Each row has a class, written after it.
[-32 -12 -26 -19   1  -9 -49 -14  27  20  21   2 -21  -2 -35   9   3 -12
 -10  11  13   0 -31 -10  50 -17 -27  -8   6   0 -17   2  -3 -11  31]
z_834
[  4  -1 -19 -33  35   2 -63 -29  17  15  11 -38 -38  -5  -5 -10  23   8
  12 -24  -5  15 -67  -9  48  30   8   1 -14   1  -9 -22 -14 -15   7]
z_772
[ 12 -31 -19  -5  24  22 -29  12   0 -14  11 -40   9   0 -35 -39 -22 -15
  12 -34  22 -15  12  38  13  22  -5  24   6  -2 -33 -15 -17 -14  -2]
z_672
[  9 -45   6   2 -14  -6 -15 -26  21  -4  -7  -7   0  23  10  17 -27   1
 -25  -4  23 -27  25   6  31 -10 -32  17  -4  -1 -18 -23 -10   5  -5]
z_672
[-10  -1   9 -23  -2 -34 -18 -18  33  16 -18  29 -21  24 -22  11  -1 -33
 -19  12  -5  32  -3 -58  -6 -28 -15 -23 -10   2  11  44  20  15   9]
z_131
[ 10 -22  -6  47 -31 -10  -8 -52  28  11 -22  25 -20 -34   0  26 -21  -1
  -7 -14  -9   8  -5 -12  47  23 -15  -8  15  -7 -15  47  33   8  25]
z_19
[ 40   8 -36  14 -12  -1 -16 -19 -13   9 -16  -3 -36 -25   9 -23  43   6
 -33 -25  -1  -7 -24  34  51  -1 -22 -10  26 -11 -24 -23  19 -10  36]
z_847
[ -6 -26 -13 -24  -1  -5 -26 -22  28  -3  10  27  -3  -7 -18  24   7  -9
  -9   5  10  -1 -11  15  24  23 -25  17  12   7 -21 -14  14 -10  18]
z_591
[ 14 -41  -9  22  27   1 -27  48  26   7  29 -25  29  11 -18 -31  -4 -18
 -19   6 -36 -15  37 -26  -7   5  20 -24 -18  -8  -8  12  38  -7  26]
z_371
[-41 -14 -19   8  -7  -6  21 -20  19   6 -32  40   1 -27 -24   5 -19 -51
   2  15  -2 -10  25 -30  -5   2 -16 -42  -7  21 -18  32  25  13  26]
z_591
[ 29 -52 -19  13 -23   1 -36 -21  13  21   6   4 -15 -10 -10  38  44  -4
 -28  -5 -35  -2 -29   1  48  26 -12  12  25 -10 -10 -23  39 -14  41]
z_371
[ -5  -6  13 -11   9 -15 -38 -52  27  12   2  16 -15  -5 -16  49   4 -15
  22 -26   0  13 -31  -4 -10 -10 -14  66   2   4  14  -1   2 -10  26]
z_992
[ -9 -15  -2  13  20   0 -45 -69  15  27  -7 -13 -38  -6 -11  18  18   0
   1 -19 -11   7 -53  -8  25 -19 -23  43   4   1   0   4   1  -7  28]
z_992
[-35 -41 -11   9   9 -13  -8 -83  32  35 -41  37 -26 -38 -30  26  16 -16
  18  19 -18  23   7 -19 -23 -34 -34  30   6  39  -6  63  10   1  25]
z_434
[  7 -28  -6  -5  -5   0 -72 -30  52  35  42 -11  18   0  -7  11  -4  32
   2  -9  -3  29 -84  14  33  14  14  26  -5 -28  -8 -41  12 -12  23]
z_992
[-12 -20 -12 -11  11 -25 -40 -42  30  34  -4 -23 -13  19 -53  25  15 -26
 -10 -31   1   7 -33 -24  42 -27 -18  27   6  -1  14  27  16   3  27]
z_131
[-19  -3 -33   0  19 -16 -20 -35  26  24  21 -29   8   7 -30 -30 -12 -37
   4  -8  -9 -18 -30 -18  32 -25 -28  12  -6  -1  13 -11   8 -15  51]
z_847
[ -1 -28 -10  18   9  27 -20  -7  11   5  -6 -72 -29   6 -18  -8 -14 -11
 -22  44 -21 -40   6   2  24  -8  -8  10 -28  20  -4  -5 -33  10   2]
z_434
[  2 -19 -11   0  15 -23 -17 -26  47   9  18  25  11   9 -19  20  19 -27
 -14  18 -23  -4  -7 -19   0 -23 -28  20   3  12  -7  15  30 -10  40]
z_772
[-16 -22 -18   6   8  -5  10  96 -12 -76   6  51  47 -19   5 -19 -29 -15
 -13 -12  20  -9  89  33   4  32 -15 -27  30   0 -12  15  23 -25  15]
z_19
[ -6 -35  -3   1  -9 -15  -3 -37  45   0  20  -4 -32 -50 -37  31 -11 -34
 -15  56 -14  -6   4  -7  42  -3 -36  28  13  30  -2   2 -15   5  17]
z_542
[-46  13 -13   4   6  -2  11  -7  11   0   8   1 -10   9   2  23  -2 -33
 -14  36 -17 -32  28  -8 -19 -64 -21  10 -27  35  11 -16 -20   2  26]
z_992
[ -3 -16  -3  -9 -27 -15 -12 -70  17  28   5   2 -32   0  -2  31  27 -16
  -2  25 -47  14 -35 -18  15 -17 -22  -1  22  11  11 -18 -13  -9  43]
z_847
[ -7 -15   1   0  22 -26 -58 -14   4   6  20 -19  22  18 -63   8  25 -45
   8 -32  -7  -3 -24  -9   4 -25 -12  29  29 -25  11   3  -7 -22  66]
z_251
[ 20  12 -13 -36   6 -10 -31 -25   4  24  -3  18 -22   2 -13   2  36 -29
  -7  -1  -5  27 -63 -15  30   0 -29   7   0  19  17 -14 -28  -5  16]
z_772
[ 45  -7 -28 -32   7   9  -6 -38 -12  12  -9   9  21   6  10 -35  31  25
   9 -12  19  16 -76  24  26   9  -1  50  22 -46 -11 -25  12 -19  -5]
z_251
[-52  44 -13 -21  -2 -46  18 -66  18  11  -3  13 -31 -34   5 -13 -16 -28
  17  13   0  13 -30 -19  16 -30  -3   6   8   3   3  -6  -3  -4  22]
z_542
[ -2  -8 -13 -21   0  13 -24 -47   2  -4  -5 -11 -50 -15 -19  12  -5   6
  -1 -27  14  14 -32  12  29  28 -10  10   2   1 -24 -21  15   8  -3]
z_672
[-24 -33 -10  18 -21  -7 -15 -54  11  24 -26  24  -4   4   2  31  -5  13
  -6 -12  10  19 -29 -30  34   8   2   2  11 -26 -26  29  36   7  12]
z_672
[  8 -16 -23  -2 -17  10  14  51   1   9 -34  26  -9 -28 -65  16 -26 -61
   3 -25 -16  26 -24   2  43  88  21  18  29 -20 -19  42  55   4   4]
z_131
[ 45  -1  27  25   5  -7 -54   5  28  26 -15 -54  59  36  14  -7 -14 -15
   0 -24 -27 -19  11   7  -4  32  48 -26 -13 -18   0 -18  17  -9  17]
z_542
[ -8 -42 -12  -6 -12   2 -23 -17  33   6  19 -32 -25 -33 -35  30 -12 -39
   2  -2 -22   1   1   2  49  30 -10 -25  10  15 -13 -20   8  -1  22]
z_542
[-20   8 -34   3 -20 -33  -8 -56   5   6 -31  54 -43 -40  -5  11   5 -19
  12  -8  27  16 -35 -19  25 -21 -42  40   2 -18   7  22  25 -15  39]
z_847
[ 23 -48  -8   3 -24 -33 -15 -23  22  31  10   9   0 -36 -14  25  27  14
 -17 -48 -13  31  -8 -12  75  12   2 -13  45 -23  -7  27  16  10  21]
z_251
[ -9  17  15  -8  20 -14 -13 -38   1   5  18 -21 -21  27  11   2   6  -6
   2   0  -6 -21  18  -7 -19 -37 -13  18 -19  15   5  -2 -32  -6   6]
z_591
[ 41   7  19 -33   6  -7   0   3 -18  -6 -30 -31   2  66  31 -17   8   6
 -14 -21   7  -6 -20  23   8 -10   2  21   8 -17   1 -31 -30   7 -36]
z_772
[-21 -26 -19 -11 -16 -13 -33 -32  11   1  23   2 -20 -17 -37  44  21 -37
  19   1 -14   3 -24 -21  13   1 -16  36  11   6  17  -5  -9 -22  44]
z_371
[-22 -19  20 -27  26   5 -12  -9  15  32  21 -32 -29   7 -16  18   5  -6
  -9  -5 -34  11 -13 -48  24  21  21 -54   3  35 -13   3  -6  17   9]
z_434
[ 26  -1  -8  -2 -20 -14 -12 -16 -14  17 -22 -15   8  23  22 -19  11 -21
 -18  11  -4   9 -32 -10  26 -20 -20   8  -8 -25  43 -20  -2  -3  -4]
z_542
[ 33  14  29 -23  -2  -1 -28 -36  29   5  14 -36  -6  23  -8  -2 -13 -17
  17   1 -23  -2 -32  -9 -19  31   7 -15 -11  -1  13 -31  -8   0  -5]
z_251
[-40 -41 -38 -21   8  -5  10   8  21 -22  24  25  18 -49 -16  10  11   6
   1  46  -5   1  19 -10  26   7 -17  10   6  16  13  11   8 -15   3]
z_251
[-41 -36 -24   7  11 -35  -9 -22  21 -10  -1 -10   4   0 -22 -13  -2 -32
  -7  12   8 -34  52 -10  -3 -84 -29  21   1   9  -7  12 -25  -8  44]
z_371
[  8 -36 -19   5 -10   1  -7 -18  23   9 -29 -28 -18  -5 -21 -22  -3 -24
 -21  27 -41   2 -23 -24  31  13  -1 -25   2 -10   5  11  32   6   6]
z_131
[  3 -22  10 -21  20  -3  24 -40  25 -36 -15 -10 -45  -8  -8  14  -6 -18
   7  15  10 -41  44   6 -25 -15 -29  42  10  28 -27  12   2   1 -10]
z_434
[-32  10 -29  -7  31  23 -18   2 -16   6  -4 -56   8  38  -6 -33  -1   0
 -17 -16  14 -24   0   5  25  -6   9 -20 -17  12 -15 -11 -12   6 -10]
z_672
[ 44 -34  -6  -9 -14   4  -9 -27  23  13  -3  10   7  13 -10  14   9  -8
  -3   9 -16  18 -27 -11  20   9   2  26  14 -19  -3  22  10   4   5]
z_19
[ 31 -31   8   9   1 -34 -29  28  47 -35  19  -1 -24 -29   4  -6 -31  -9
 -25  -1 -40 -16  63  20  19  51   7  28  14 -11 -22  -8  29 -19  23]
z_371
[-27 -16 -24 -29  20  16 -21 -33  33  18  37 -20 -32  -2 -23  21   9 -16
   6   3  -3  -7 -39   8  29  -7 -25  26  -3  30 -14 -30 -15  -7   8]
z_992
[ -8   4 -29 -10  28  32  18   5   7 -29   5 -55 -11  21 -20 -42 -43 -35
   3   3 -10 -32  -8  32  20  25 -18  -2  -8  16 -27 -24   2  -1  -7]
z_772
[ -9   0  -8  22 -14  19  -4  27   3  22  -3  -1 -16  -5   2  -9 -38  -6
 -21  20 -12  -4   9 -28  32   8  16 -79 -22  -8 -40  16  15  13  20]
z_834
[-12  65  -4 -19 -14 -49 -15  46 -41 -14   8  13  13   0  17 -52 -13  21
  26 -42  54  31 -61   0   4   1  61  52  11 -81  19  -3 -22 -20  -8]
z_371
[-11 -23  15  -9   1  -2   8 -18  16 -36  -2  -4 -50  -1  10  11 -41 -36
  -5  19   1 -27 114  -7 -32 -39 -39 -21 -27  50 -30   2 -57   7   1]
z_672
[-21  19  18 -33  15 -28   3 -42  -4 -18   5 -16  -5  31  -5  -7   2  11
   5  -2   5   6 -13   0 -25 -33   4  42  13 -15  15   5  -7   7 -11]
z_591
[ 34 -29  40  15 -30 -30   4 -22   1  -1   3 -19 -69 -10 -42   4 -27 -51
 -21   3 -21  28 -27 -11  40  -5 -35  33  48 -34   0  12 -13  21   5]
z_542
[-10 -47   8  -9  -4  22 -46 -36  12   8  11 -46  -3  29 -38  27  -2  -5
 -21   7 -29  28 -22 -37  26  16 -11 -54 -11  12  19  12   3  29  14]
z_591
[-42   7  -9 -11  32  -2 -24   4  18  21   7 -33 -24  37 -25   9  23 -10
  -6  -7   3 -14   7 -15  -4 -25  12 -25 -12  22 -26  29   5  -2  -9]
z_131
[ -2  10  19 -29 -26 -27 -13 -52   1  -4 -46 -33 -73   5  10  -8 -34 -10
   1  14   1  -6   6   2  14 -46 -17   3  -5  -6   2 -14 -65  16 -11]
z_834
[-13  -1  -2  -9 -15  -9 -29 -12  10  45  11   0 -36  20 -19  32   5 -37
 -21 -14  -6  16 -46 -26  43 -29 -23  -1  -7   5   9 -14 -28  17  25]
z_992
[  8 -15   7  13  24  21 -48  43  13  26  46 -59 -20  11 -61 -26  -2 -47
  -4   3 -44 -11 -15   6   4  52   0 -16 -13  16   3  -6 -10  -7  -4]
z_591
[ 53  10  15  13 -10   4 -43  -9 -28   0 -27   1 -60 -34  34  -6  32  36
 -25 -11 -20  13 -19  12  41  47 -17 -17  16  -3  12  -3  11 -14  -9]
z_834
[ 74 -30  20  -1  13  -2 -59  -6  11 -11 -35  -3  45 -18   6 -24  36 -31
  18 -16 -32  18  31   7 -45  43  -1 -36  11  16  30  -2  15 -29  16]
z_542
[-19  37  23 -23 -10 -23 -11 -59  -6  -5   2 -12 -43  14 -15  10  -8 -40
  33   7  -7  -2 -43 -14 -30  -9  -8  38  -1  -6  25 -15 -38 -10  10]
z_591
[ 14 -28   3 -28  33  -3 -50  -4  13  -6   7 -42  18  12 -31 -29  -1  23
  15 -31  12  23 -53  40  15  15   1  46  15 -14   5 -20 -14  -8 -21]
z_772
[-21  -2 -19  -8 -24 -29 -34 -28  29  12  -6   0 -12 -29 -38  34  21 -41
  -6  23 -19   0  -1 -30  19 -22  -2 -18  -7   8  21   8 -22   7  47]
z_251
[ 16  -8  -4 -10   6   9 -10 -24   0  27  19  -3   1   9   3  13  29  -4
 -13  -6 -30 -14 -35  18  22  26  -1   8  13   2 -13 -46  19 -15  22]
z_591
[-22 -31  -3   4  18   1 -17   1  -7   7  19 -20 -19   3 -26  12  17 -25
 -24  -7 -31  -9  23  -6  24  -3 -29 -22   4  25   9  -2   0   1  24]
z_591
[ 13 -13   9  -7  -4 -42 -50 -67  28  38   6  -6 -31   8   4  30  31  -5
  -9 -31 -25  37 -24 -12  27 -22 -23  22   7 -11  25   1  26  -8  19]
z_542
[ -9   4   8  -8  -8 -23  -8 -43   4   9  23 -23 -36  14   2  21  11 -13
  -2  -2 -10 -13  10 -11  12 -48 -29   7  -3   8  14 -10 -42  -2  12]
z_251
[-19 -30  -2  17  13 -15  -6  -5  28   0 -22  -6  15  26  -9   8 -19 -52
   0  -5   0 -41  57  -8  -9 -44 -22 -25 -10  24 -33  16 -22  -1  33]
z_772
[ -1 -68 -18   7 -14 -14 -26 -23  33   6  -1  53  63 -26 -37  51  -5 -13
  11 -35  16  13  29  13  10  10 -19  45  25   2 -13  19  33 -15  45]
z_672
[-47  -9 -39  -8   9  10 -13  25 -21  32 -29  41 -11 -11 -14  22  15 -35
 -10 -10   5  18 -31 -12  42  -4 -12  14  -9   4   3   3   1  -3  24]
z_992
[ 11 -25 -18  -9 -10   3 -22  -4  32  10   0 -11  -1  -6 -35  13  -9 -38
  12   2  -4  -6 -21 -21  20  20  11   3  -6 -10 -11   8  12 -12  23]
z_131
[ 13 -30  -1  -1   5  -2 -63 -23  29  23  25 -17  12  23 -17  41  36  -5
 -14 -22 -22   1 -35   8  35  15 -27 -10   8  23   9 -26   6 -15  30]
z_772
[  2 -32  11   8  16  -5 -28 -51  30  23  33 -31 -21   3 -56  40  -3 -17
   5 -21   1 -16 -19 -12  24 -22 -18  37   4  -6 -20   7   2   5  32]
z_251
[-42 -13  23  14  12 -36 -39   5  15 -18 -26 -10   8   3 -24   6 -17 -29
 -15  -5 -21   7   3 -36  -1 -13   2  -9  12  -9  39  19  10  13  31]
z_992
[ -1 -14  -1  -3  -7  -8 -33  15  21  40 -10 -35 -21  30 -63 -20 -24 -66
  -7  22  -6 -26 -55 -16  27 -11 -13  17  -4 -29  -1 -11  -5   6   6]
z_834
[ 17  -6   1 -22 -14  23 -13 -55 -18  -3 -38   1 -26  15  -4  41  17 -15
 -15 -33  -6  16 -12  12  45  60 -31 -24  32  32  -8   9  -2  12   6]
z_591
[-12  23  -6 -13  -6 -14 -31 -44   6  34 -29 -11 -44  -2  -3  -2  10 -17
   5 -11 -27  21 -48 -12  28  16  11 -14   5   4   1   2 -12 -11  14]
z_131
